Below are the code and all the weights of a small trained network. Each question names an input and a target symbol and asks about switching units off, where a switched-off unit gives its printed mean instead of its output.

import numpy as np


def w(rows, s, z=0):
    codes = np.array(rows[::2]) - 128.0
    scale = np.full(codes.shape[1], s)
    scale[-1] = z or s
    return codes * scale


def f(y):
    return np.maximum(y, 0)


def softmax(a):
    e = np.exp(a - a.max(-1, keepdims=True))
    return e / e.sum(-1, keepdims=True)


def log_softmax(a):
    a = a - a.max(-1, keepdims=True)
    return a - np.log(np.exp(a).sum(-1, keepdims=True))


def net(x, mask):
    ids = ['αγδζθλμξπσ'.index(c) for c in x.split()]
    T = len(ids)
    res = E[ids] + P[:T]
    u = 0
    for l in range(2):
        r = res
        for j in range(2):
            rows = slice(3 * j, 3 * j + 3)
            q, k, v = (r @ M[l][rows].T for M in (Q, K, V))
            z = softmax(np.where(np.tri(T) > 0, q @ k.T / 3**0.5, -1e9)) @ v
            o = O[l][rows]
            res = res + np.where(mask[u + j], z, o[:, -1]) @ o[:, :-1]
        u += 2
        y = f(res @ A[l][:, :-1].T + A[l][:, -1])
        res = res + np.where(mask[u : u + 16], y, B[l][:, -1]) @ B[l][:, :-1]
        u += 16
    return log_softmax(res[-1] @ U[:, :-1].T + U[:, -1])


Q, K, V, O, A, B = {}, {}, {}, {}, {}, {}
E = w([
[247,101,113,118],'α',
[173,16,103,117],'γ',
[60,108,144,213],'δ',
[184,150,95,174],'ζ',
[107,35,112,41],'θ',
[181,118,45,97],'λ',
[169,203,196,238],'μ',
[90,239,155,190],'ξ',
[194,214,146,44],'π',
[134,236,52,170],'σ',
],0.015)
P = w([
[88,152,1,136],'0',
[71,135,19,109],'1',
[59,127,29,96],'2',
[48,129,43,91],'3',
[38,123,52,73],'4',
[33,131,50,78],'5',
],0.007)
Q[0] = w([
[127,118,251,134],'0.h1',
[78,156,94,129],'0.h1',
[123,114,86,129],'0.h1',
[127,136,129,141],'0.h2',
[184,113,65,150],'0.h2',
[159,160,145,153],'0.h2',
],0.012)
K[0] = w([
[194,108,56,235],'0.h1',
[36,107,160,125],'0.h1',
[105,164,83,155],'0.h1',
[186,70,161,150],'0.h2',
[179,107,64,1],'0.h2',
[149,207,92,154],'0.h2',
],0.01)
V[0] = w([
[197,58,132,174],'0.h1',
[223,107,58,238],'0.h1',
[181,29,129,66],'0.h1',
[90,98,138,169],'0.h2',
[55,175,199,69],'0.h2',
[38,143,254,109],'0.h2',
],0.0065)
O[0] = w([
[83,2,155,158,96],'0.h1',
[179,111,114,142,139],'0.h1',
[136,163,103,113,138],'0.h1',
[121,140,122,105,108],'0.h2',
[95,85,67,126,70],'0.h2',
[143,145,147,84,2],'0.h2',
],0.0097,0.0068)
A[0] = w([
[128,127,100,180,176],'0.n1',
[146,183,118,113,189],'0.n2',
[99,94,30,127,143],'0.n3',
[117,86,162,84,55],'0.n4',
[161,94,190,92,76],'0.n5',
[103,8,124,125,70],'0.n6',
[130,146,169,176,80],'0.n7',
[70,176,130,92,48],'0.n8',
[135,72,151,152,243],'0.n9',
[125,166,180,157,244],'0.n10',
[125,116,227,198,73],'0.n11',
[124,94,97,132,2],'0.n12',
[123,115,105,84,57],'0.n13',
[85,89,163,174,126],'0.n14',
[96,163,149,152,126],'0.n15',
[134,133,170,40,65],'0.n16',
],0.013,0.0027)
B[0] = w([
[196,192,148,145,198],'0.n1',
[174,130,224,115,191],'0.n2',
[220,170,100,165,254],'0.n3',
[59,150,39,116,140],'0.n4',
[28,145,92,216,129],'0.n5',
[185,130,114,81,171],'0.n6',
[95,231,114,84,148],'0.n7',
[95,85,176,138,169],'0.n8',
[207,184,159,152,152],'0.n9',
[118,182,2,104,163],'0.n10',
[171,199,18,73,148],'0.n11',
[179,142,127,52,147],'0.n12',
[197,158,156,168,159],'0.n13',
[68,104,37,158,148],'0.n14',
[117,123,72,76,159],'0.n15',
[71,103,143,149,151],'0.n16',
],0.0054,0.01)
Q[1] = w([
[69,1,226,159],'1.h1',
[139,138,28,107],'1.h1',
[77,40,224,151],'1.h1',
[192,149,90,142],'1.h2',
[95,93,181,132],'1.h2',
[73,115,123,130],'1.h2',
],0.012)
K[1] = w([
[211,185,64,150],'1.h1',
[13,34,160,128],'1.h1',
[250,129,117,194],'1.h1',
[73,80,168,87],'1.h2',
[178,108,109,159],'1.h2',
[181,156,145,140],'1.h2',
],0.012)
V[1] = w([
[129,71,164,119],'1.h1',
[168,201,212,94],'1.h1',
[198,138,109,43],'1.h1',
[255,125,152,218],'1.h2',
[170,109,222,126],'1.h2',
[132,59,228,144],'1.h2',
],0.008)
O[1] = w([
[157,210,103,158,65],'1.h1',
[107,174,229,113,129],'1.h1',
[94,92,157,2,185],'1.h1',
[181,159,101,148,183],'1.h2',
[173,162,143,146,67],'1.h2',
[141,58,153,92,2],'1.h2',
],0.0094,0.012)
A[1] = w([
[49,215,104,154,119],'1.n1',
[160,161,106,88,123],'1.n2',
[132,118,86,107,120],'1.n3',
[169,227,118,152,157],'1.n4',
[59,119,123,137,140],'1.n5',
[148,195,124,134,81],'1.n6',
[85,166,109,156,155],'1.n7',
[115,102,153,151,106],'1.n8',
[135,123,92,89,125],'1.n9',
[164,157,95,142,75],'1.n10',
[173,96,106,177,253],'1.n11',
[156,10,108,101,170],'1.n12',
[205,93,193,117,106],'1.n13',
[111,153,168,109,140],'1.n14',
[143,158,138,63,107],'1.n15',
[146,138,170,185,164],'1.n16',
],0.012,0.0057)
B[1] = w([
[148,145,119,64,212],'1.n1',
[157,83,92,104,200],'1.n2',
[126,178,115,169,172],'1.n3',
[57,48,168,173,255],'1.n4',
[216,138,153,186,145],'1.n5',
[96,78,118,91,191],'1.n6',
[122,141,167,113,177],'1.n7',
[170,136,150,127,128],'1.n8',
[194,115,141,147,173],'1.n9',
[62,76,107,141,188],'1.n10',
[151,255,191,174,191],'1.n11',
[94,193,146,80,161],'1.n12',
[130,241,151,126,146],'1.n13',
[185,64,96,153,150],'1.n14',
[148,17,84,166,179],'1.n15',
[60,116,229,140,139],'1.n16',
],0.0077,0.018)
U = w([
[154,163,230,105,156],'α',
[182,199,180,70,120],'γ',
[48,229,100,129,114],'δ',
[82,109,212,146,138],'ζ',
[122,154,62,21,127],'θ',
[151,50,107,175,120],'λ',
[4,98,101,90,3],'μ',
[32,241,248,2,207],'ξ',
[149,42,239,70,163],'π',
[24,98,167,111,86],'σ',
],0.006,0.0046)

Each question gives the input, a string of symbols that net reads in full, and the target symbol t.
The units are the heads (3 rows each of Q, K, V and O) and the neurons (one row each of A and B). Each row of codes is followed by its name. A weight is (code - 128) times the scale printed after its matrix; where a second scale follows, it is the last column's (O, A, B and U).
mask holds one flag per unit, layer by layer, with each layer's heads first. A switched-off unit (its flag False) gives its mean, the last column of its rows in O or B, instead of its output. The means were averaged over made-up inputs and are rounded, as every weight is.
A unit's drop is (log p(t) with every unit on - log p(t) with that unit switched off) / (log p(t) with every unit on - log p(t) with every unit switched off).
The circuit of an input: a set's keep is (log p(t) with only the set's units on - log p(t) with every unit switched off) / (log p(t) with every unit on - log p(t) with every unit switched off). Starting from the 12 units with the biggest drops (on a tie, the unit counted first), units are removed one at a time, each time the one whose removal leaves the highest keep (on an exact tie, the one counted first), for as long as the keep stays at least 0.8.
circuit, biggest first: the units of the circuit, biggest drop first
most important unit: the unit with the biggest drop
k most important neurons: the k neurons with the biggest drops, biggest first
top k neurons in layer l: the k neurons of layer l with the biggest drops, biggest first
heads that matter: for each layer, one digit per head in row order, 1 if its drop is at least 0.15 and else 0, layers parted by /
drop of u: that unit's drop, to one decimal
input σ ζ μ λ, target λ: most important unit => 0.n11
input λ λ λ δ ζ, target δ: heads that matter => 00 / 11
input θ δ λ θ μ, target θ: top 2 neurons in layer 0 => 0.n1, 0.n16
input λ ζ λ δ α, target δ: top 2 neurons in layer 0 => 0.n14, 0.n2
input π λ ξ π δ, target δ: circuit, biggest first => 1.h1, 0.n14, 1.n11
input θ π δ, target δ: heads that matter => 01 / 10
input δ θ γ ξ π λ, target π: 4 most important neurons => 0.n3, 0.n16, 0.n10, 0.n2
input λ α λ π ζ, target π: 2 most important neurons => 0.n2, 1.n11
input λ γ σ θ γ, target θ: 3 most important neurons => 1.n4, 0.n6, 0.n2
input μ λ ζ, target ζ: 2 most important neurons => 1.n4, 0.n3
input ζ ξ α, target ξ: heads that matter => 00 / 10
input γ ζ λ, target λ: heads that matter => 00 / 01
input λ γ μ, target μ: 2 most important neurons => 0.n11, 1.n4
input α ζ μ α, target α: top 2 neurons in layer 1 => 1.n11, 1.n13
input α λ π, target π: heads that matter => 00 / 10
input δ α δ α α, target δ: heads that matter => 00 / 10
input δ δ θ γ γ, target θ: most important unit => 0.h1
input ζ θ μ, target θ: 2 most important neurons => 1.n1, 0.n11
input δ μ λ μ δ λ, target δ: heads that matter => 00 / 11
input γ σ ξ ζ, target ξ: most important neuron => 1.n15
input ζ α μ σ ζ γ, target γ: top 2 neurons in layer 1 => 1.n11, 1.n13
input α θ λ δ λ γ, target δ: top 2 neurons in layer 1 => 1.n11, 1.n12
input π ζ δ λ π λ, target π: 2 most important neurons => 0.n3, 0.n2
input σ θ μ, target μ: top 3 neurons in layer 0 => 0.n11, 0.n10, 0.n7
input σ π ξ δ λ γ, target δ: top 2 neurons in layer 0 => 0.n2, 0.n14
input θ γ λ θ ζ π, target π: top 2 neurons in layer 0 => 0.n3, 0.n2
input α θ θ, target θ: top 3 neurons in layer 1 => 1.n4, 1.n11, 1.n12
input ζ α ζ, target ζ: top 3 neurons in layer 1 => 1.n4, 1.n16, 1.n11
input λ ζ λ γ, target γ: drop of 1.n13 => 0.2
